Here is a tiny trained network, its code and every weight. The questions are about switching its units off for an input and a class, where a switched-off unit gives its printed mean instead of its output.

import numpy as np


def w(rows, s, z=0):
    codes = np.array(rows[::2]) - 128.0
    scale = np.full(codes.shape[1], s)
    scale[-1] = z or s
    return codes * scale


def f(y):
    return np.maximum(y, 0)


def log_softmax(a):
    a = a - a.max(-1, keepdims=True)
    return a - np.log(np.exp(a).sum(-1, keepdims=True))


def net(x, mask):
    res = np.array(x, float).reshape(1, 2) / 4 @ E
    y = f(res @ A[0][:, :-1].T + A[0][:, -1])
    res = res + np.where(mask, y, B[0][:, -1]) @ B[0][:, :-1]
    return log_softmax(res[-1] @ U[:, :-1].T + U[:, -1])


A, B = {}, {}
E = w([
[79,159,49,116,3,195,145],'x0',
[5,72,78,189,116,86,187],'x1',
],0.017)
A[0] = w([
[131,228,108,36,35,178,142,237],'neuron 0',
[54,56,83,170,25,161,204,148],'neuron 1',
[129,210,98,65,48,206,87,130],'neuron 2',
[175,86,179,58,163,148,92,36],'neuron 3',
[67,67,116,195,176,48,124,181],'neuron 4',
[61,85,62,158,60,153,203,241],'neuron 5',
[171,168,151,72,138,73,48,50],'neuron 6',
[68,114,169,203,146,65,169,91],'neuron 7',
[68,28,84,178,212,65,240,127],'neuron 8',
[174,175,196,91,210,157,85,253],'neuron 9',
[150,182,77,85,56,202,77,169],'neuron 10',
[122,64,183,127,202,53,124,127],'neuron 11',
[29,97,94,252,85,69,185,143],'neuron 12',
],0.011,0.0048)
B[0] = w([
[143,45,19,134,150,152,191,230],'neuron 0',
[126,239,51,192,74,49,78,242],'neuron 1',
[190,44,36,47,185,130,221,220],'neuron 2',
[198,155,176,152,53,83,89,182],'neuron 3',
[59,78,154,134,200,193,172,217],'neuron 4',
[106,167,87,207,56,23,54,239],'neuron 5',
[217,164,188,168,132,144,130,183],'neuron 6',
[96,119,120,174,147,218,89,195],'neuron 7',
[39,162,77,84,188,207,75,244],'neuron 8',
[171,118,206,122,197,101,209,225],'neuron 9',
[198,67,55,80,129,147,202,215],'neuron 10',
[131,142,140,51,198,162,201,212],'neuron 11',
[50,254,207,191,42,162,38,251],'neuron 12',
],0.0097,0.026)
U = w([
[106,62,112,206,139,93,156,114],'0',
[28,182,204,174,136,179,65,135],'1',
[203,169,250,90,183,42,107,195],'2',
[133,59,140,49,235,238,194,214],'3',
[72,32,214,225,52,57,125,1],'4',
[115,70,31,107,126,78,168,30],'5',
[93,173,83,175,89,94,117,47],'6',
],0.011,0.0075)

Each question gives the input, the list of numbers given to net, and the class t.
The units are the neurons (one row each of A and B). Each row of codes is followed by its name. A weight is (code - 128) times the scale printed after its matrix; where a second scale follows, it is the last column's (A, B and U).
mask holds one flag per neuron, in row order. A switched-off neuron (its flag False) gives its mean, the last column of its row in B, instead of its output. The means were averaged over made-up inputs and are rounded, as every weight is.
A unit's drop is (log p(t) with every unit on - log p(t) with that unit switched off) / (log p(t) with every unit on - log p(t) with every unit switched off).
most important unit: the unit with the biggest drop
k most important neurons: the k neurons with the biggest drops, biggest first
drop when u is switched off: that unit's drop, to one decimal
input [-1,-4], class 2: most important unit -> neuron 8
input [5,-4], class 5: 2 most important neurons -> neuron 4; neuron 11
input [5,-6], class 3: 2 most important neurons -> neuron 5; neuron 1
input [2,3], class 1: 2 most important neurons -> neuron 2; neuron 12
input [0,-2], class 3: 3 most important neurons -> neuron 5; neuron 1; neuron 12
input [6,1], class 5: 3 most important neurons -> neuron 2; neuron 0; neuron 10
input [3,-3], class 3: 2 most important neurons -> neuron 1; neuron 5
input [0,-3], class 3: 2 most important neurons -> neuron 5; neuron 1
input [-6,-1], class 2: 4 most important neurons -> neuron 0; neuron 2; neuron 3; neuron 10
input [2,-2], class 3: 2 most important neurons -> neuron 1; neuron 5
input [-1,1], class 1: 2 most important neurons -> neuron 2; neuron 10
input [6,-6], class 3: 2 most important neurons -> neuron 5; neuron 1
input [3,0], class 5: drop when neuron 12 is switched off -> 0.3
input [-2,-7], class 2: drop when neuron 9 is switched off -> 0.0
input [4,7], class 1: drop when neuron 12 is switched off -> 1.5
input [-5,3], class 3: most important unit -> neuron 5
